Below is a small trained network, with its code and all its weights. Each question gives an input and a target symbol and asks what happens when units are switched off, that is, made to give their printed mean instead of their output.

import numpy as np


def w(rows, s, z=0):
    codes = np.array(rows[::2]) - 128.0
    scale = np.full(codes.shape[1], s)
    scale[-1] = z or s
    return codes * scale


def f(y):
    return y / 2 * (1 + np.tanh(0.7978845608 * (y + 0.044715 * y**3)))


def softmax(a):
    e = np.exp(a - a.max(-1, keepdims=True))
    return e / e.sum(-1, keepdims=True)


def log_softmax(a):
    a = a - a.max(-1, keepdims=True)
    return a - np.log(np.exp(a).sum(-1, keepdims=True))


def net(x, mask):
    ids = ['αδεζηθλμξπσφψω'.index(c) for c in x.split()]
    T = len(ids)
    res = E[ids] + P[:T]
    q, k, v = (res @ M[0].T for M in (Q, K, V))
    z = softmax(np.where(np.tri(T) > 0, q @ k.T / 2**0.5, -1e9)) @ v
    res = res + np.where(mask[0], z, O[0][:, -1]) @ O[0][:, :-1]
    y = f(res @ A[0][:, :-1].T + A[0][:, -1])
    res = res + np.where(mask[1:13], y, B[0][:, -1]) @ B[0][:, :-1]
    return log_softmax(res[-1] @ U[:, :-1].T + U[:, -1])


Q, K, V, O, A, B = {}, {}, {}, {}, {}, {}
E = w([
[52,60,22],'α',
[117,18,121],'δ',
[63,59,114],'ε',
[105,40,91],'ζ',
[210,99,123],'η',
[214,130,25],'θ',
[164,59,100],'λ',
[100,65,142],'μ',
[191,72,21],'ξ',
[143,53,157],'π',
[37,41,120],'σ',
[108,69,64],'φ',
[194,102,1],'ψ',
[58,65,97],'ω',
],0.015)
P = w([
[25,2,70],'0',
[201,95,153],'1',
[187,115,166],'2',
[196,109,160],'3',
[185,101,156],'4',
[179,97,141],'5',
[175,102,142],'6',
[179,101,134],'7',
[173,97,137],'8',
[161,99,139],'9',
],0.0087)
Q[0] = w([
[138,137,59],'head 0',
[159,2,55],'head 0',
],0.011)
K[0] = w([
[131,77,154],'head 0',
[22,16,2],'head 0',
],0.0081)
V[0] = w([
[6,128,160],'head 0',
[102,111,12],'head 0',
],0.011)
O[0] = w([
[106,162,252,173],'head 0',
[98,177,72,248],'head 0',
],0.013,0.014)
A[0] = w([
[60,180,214,20],'neuron 0',
[156,88,170,84],'neuron 1',
[130,143,91,49],'neuron 2',
[67,192,82,102],'neuron 3',
[108,81,84,219],'neuron 4',
[191,104,103,2],'neuron 5',
[136,80,214,232],'neuron 6',
[135,180,180,2],'neuron 7',
[167,245,36,89],'neuron 8',
[60,149,12,229],'neuron 9',
[82,112,183,125],'neuron 10',
[223,184,133,133],'neuron 11',
],0.012,0.0045)
B[0] = w([
[123,83,126,160],'neuron 0',
[50,53,150,128],'neuron 1',
[22,113,123,139],'neuron 2',
[121,186,83,176],'neuron 3',
[152,108,196,180],'neuron 4',
[145,155,148,131],'neuron 5',
[154,139,158,164],'neuron 6',
[22,96,2,131],'neuron 7',
[104,98,148,200],'neuron 8',
[179,134,148,249],'neuron 9',
[123,178,103,153],'neuron 10',
[101,70,100,142],'neuron 11',
],0.0084,0.015)
U = w([
[161,247,146,174],'α',
[155,86,182,227],'δ',
[92,158,143,46],'ε',
[101,125,142,67],'ζ',
[152,126,143,211],'η',
[89,89,56,79],'θ',
[152,97,140,56],'λ',
[144,164,173,255],'μ',
[143,95,87,100],'ξ',
[140,130,196,185],'π',
[50,101,124,49],'σ',
[160,216,155,123],'φ',
[132,135,84,44],'ψ',
[94,177,116,8],'ω',
],0.013,0.0049)

Each question gives the input, a string of symbols that net reads in full, and the target symbol t.
The units are the heads (2 rows each of Q, K, V and O) and the neurons (one row each of A and B). Each row of codes is followed by its name. A weight is (code - 128) times the scale printed after its matrix; where a second scale follows, it is the last column's (O, A, B and U).
mask holds one flag per unit, heads first, then neurons. A switched-off unit (its flag False) gives its mean, the last column of its rows in O or B, instead of its output. The means were averaged over made-up inputs and are rounded, as every weight is.
A unit's drop is (log p(t) with every unit on - log p(t) with that unit switched off) / (log p(t) with every unit on - log p(t) with every unit switched off).
The circuit of an input: a set's keep is (log p(t) with only the set's units on - log p(t) with every unit switched off) / (log p(t) with every unit on - log p(t) with every unit switched off). Starting from the 12 units with the biggest drops (on a tie, the unit counted first), units are removed one at a time, each time the one whose removal leaves the highest keep (on an exact tie, the one counted first), for as long as the keep stays at least 0.8.
units of the circuit, in order: the units of the circuit, biggest drop first
unit that matters most: the unit with the biggest drop
top k neurons: the k neurons with the biggest drops, biggest first
drop of u: that unit's drop, to one decimal
input π ε φ η, target δ: top 4 neurons -> neuron 3; neuron 11; neuron 10; neuron 1
input σ θ σ, target σ: units of the circuit, in order -> head 0; neuron 7; neuron 0
input σ π σ θ φ δ π ζ σ, target σ: top 4 neurons -> neuron 7; neuron 0; neuron 9; neuron 4
input α φ π π ε, target α: unit that matters most -> neuron 3
input σ ω φ π σ φ ε, target σ: top 2 neurons -> neuron 7; neuron 0
input φ π μ, target α: units of the circuit, in order -> head 0; neuron 8
input φ θ ε, target α: top 2 neurons -> neuron 3; neuron 8
input δ φ θ φ σ θ π α, target α: units of the circuit, in order -> neuron 3; neuron 9; neuron 0
input ψ η θ, target θ: top 3 neurons -> neuron 8; neuron 2; neuron 11
input φ θ α, target α: top 2 neurons -> neuron 3; neuron 9
input φ θ λ μ, target α: units of the circuit, in order -> head 0; neuron 8; neuron 11
input α π π σ, target α: top 3 neurons -> neuron 3; neuron 10; neuron 8
input θ π π π θ, target θ: top 3 neurons -> neuron 2; neuron 8; neuron 11
input φ α η ξ ε σ, target α: drop of neuron 0 -> -0.1
input π μ η, target δ: drop of head 0 -> 0.7
input σ θ δ π π δ π π π π, target σ: drop of neuron 9 -> 0.3
